Below is a small trained network, with its code and all its weights. Each question gives an input and a class and asks what happens when units are switched off, that is, made to give their printed mean instead of their output.

import numpy as np


def w(rows, s, z=0):
    codes = np.array(rows[::2]) - 128.0
    scale = np.full(codes.shape[1], s)
    scale[-1] = z or s
    return codes * scale


def norm(h):
    return h / np.sqrt((h * h).mean(-1, keepdims=True) + 1e-5)


def f(y):
    return np.maximum(y, 0)


def log_softmax(a):
    a = a - a.max(-1, keepdims=True)
    return a - np.log(np.exp(a).sum(-1, keepdims=True))


def net(x, mask):
    res = np.array(x, float).reshape(1, 3) / 4 @ E
    u = 0
    for l in range(4):
        y = f(norm(res) @ A[l][:, :-1].T + A[l][:, -1])
        res = res + np.where(mask[u : u + 3], y, B[l][:, -1]) @ B[l][:, :-1]
        u += 3
    return log_softmax(norm(res)[-1] @ U[:, :-1].T + U[:, -1])


A, B = {}, {}
E = w([
[133,159,201,199,253,136,73,57,121,133,102],'x0',
[43,234,144,46,200,176,242,45,85,110,60],'x1',
[127,137,83,135,137,153,123,91,120,126,147],'x2',
],0.0054)
A[0] = w([
[64,138,164,103,157,181,191,81,78,118,90,71],'L0N1',
[126,118,133,94,149,44,161,210,141,110,114,137],'L0N2',
[180,153,210,225,254,124,10,124,107,140,171,2],'L0N3',
],0.0035,0.0039)
B[0] = w([
[43,57,61,138,113,24,130,117,189,164,56,237],'L0N1',
[160,180,64,114,149,181,139,76,152,110,190,195],'L0N2',
[173,47,136,2,70,178,91,8,140,89,94,253],'L0N3',
],0.0059,0.0033)
A[1] = w([
[150,117,211,204,228,115,77,65,127,143,95,250],'L1N1',
[254,129,144,117,92,162,65,105,82,115,205,201],'L1N2',
[153,83,101,170,71,113,111,154,118,158,181,87],'L1N3',
],0.0055,0.0015)
B[1] = w([
[142,32,189,197,114,255,99,138,192,102,149,242],'L1N1',
[202,83,94,70,34,131,61,180,139,155,148,254],'L1N2',
[79,163,199,168,187,97,129,116,122,116,121,223],'L1N3',
],0.0089,0.0059)
A[2] = w([
[100,129,191,220,254,145,143,73,132,99,108,4],'L2N1',
[129,139,130,171,151,84,111,121,142,98,139,55],'L2N2',
[97,78,209,204,235,175,127,95,146,131,124,47],'L2N3',
],0.0071,0.0025)
B[2] = w([
[74,225,80,193,211,168,195,127,203,255,206,222],'L2N1',
[148,152,145,206,78,145,169,135,36,132,114,129],'L2N2',
[132,210,84,155,135,99,227,126,135,177,164,254],'L2N3',
],0.009,0.0058)
A[3] = w([
[79,139,102,31,147,218,223,65,144,152,40,170],'L3N1',
[180,144,72,144,131,2,89,208,102,198,127,6],'L3N2',
[163,180,98,134,109,51,136,181,85,132,170,22],'L3N3',
],0.0063,0.002)
B[3] = w([
[131,109,249,26,131,15,102,173,82,36,161,254],'L3N1',
[13,243,2,189,167,125,253,60,20,158,51,194],'L3N2',
[49,115,85,237,85,101,62,82,98,151,107,169],'L3N3',
],0.007,0.0074)
U = w([
[61,160,20,197,74,81,123,139,60,168,122,212],'0',
[89,124,181,39,131,14,137,155,76,54,146,193],'1',
[177,146,112,128,170,157,108,122,133,89,90,3],'2',
[176,130,124,124,184,158,113,138,117,123,86,29],'3',
[144,116,135,136,166,165,113,138,112,108,102,25],'4',
[154,120,136,138,154,166,123,139,117,102,97,38],'5',
[244,3,156,160,75,208,39,104,198,151,151,213],'6',
[73,205,150,163,217,155,239,94,195,183,200,165],'7',
],0.012,0.0043)

Each question gives the input, the list of numbers given to net, and the class t.
The units are the neurons (one row each of A and B). Each row of codes is followed by its name. A weight is (code - 128) times the scale printed after its matrix; where a second scale follows, it is the last column's (A, B and U).
mask holds one flag per neuron, layer by layer. A switched-off neuron (its flag False) gives its mean, the last column of its row in B, instead of its output. The means were averaged over made-up inputs and are rounded, as every weight is.
A unit's drop is (log p(t) with every unit on - log p(t) with that unit switched off) / (log p(t) with every unit on - log p(t) with every unit switched off).
The circuit of an input: a set's keep is (log p(t) with only the set's units on - log p(t) with every unit switched off) / (log p(t) with every unit on - log p(t) with every unit switched off). Starting from all 12 units, units are removed one at a time, each time the one whose removal leaves the highest keep (on an exact tie, the one counted first), for as long as the keep stays at least 0.8.
units of the circuit, in order: the units of the circuit, biggest drop first
top k neurons: the k neurons with the biggest drops, biggest first
drop of u: that unit's drop, to one decimal
input [-7,-7,3], class 0: top 2 neurons => L1N1, L3N2
input [-4,-8,-7], class 0: units of the circuit, in order => L3N2
input [-3,0,4], class 0: units of the circuit, in order => L2N1, L3N1
input [0,7,5], class 1: top 4 neurons => L1N1, L3N1, L1N3, L0N1
input [0,-2,-7], class 0: top 3 neurons => L1N1, L3N2, L0N3
input [0,-3,1], class 0: top 3 neurons => L1N1, L3N2, L3N1
input [-8,1,7], class 1: top 2 neurons => L1N2, L2N3
input [-1,1,-8], class 1: top 3 neurons => L1N3, L1N2, L1N1
input [-6,1,2], class 1: drop of L1N2 => 1.1
input [-6,-8,-4], class 0: drop of L3N2 => 0.3
input [-8,-7,2], class 0: drop of L1N1 => 1.2
input [-6,2,-6], class 1: drop of L1N2 => 0.1
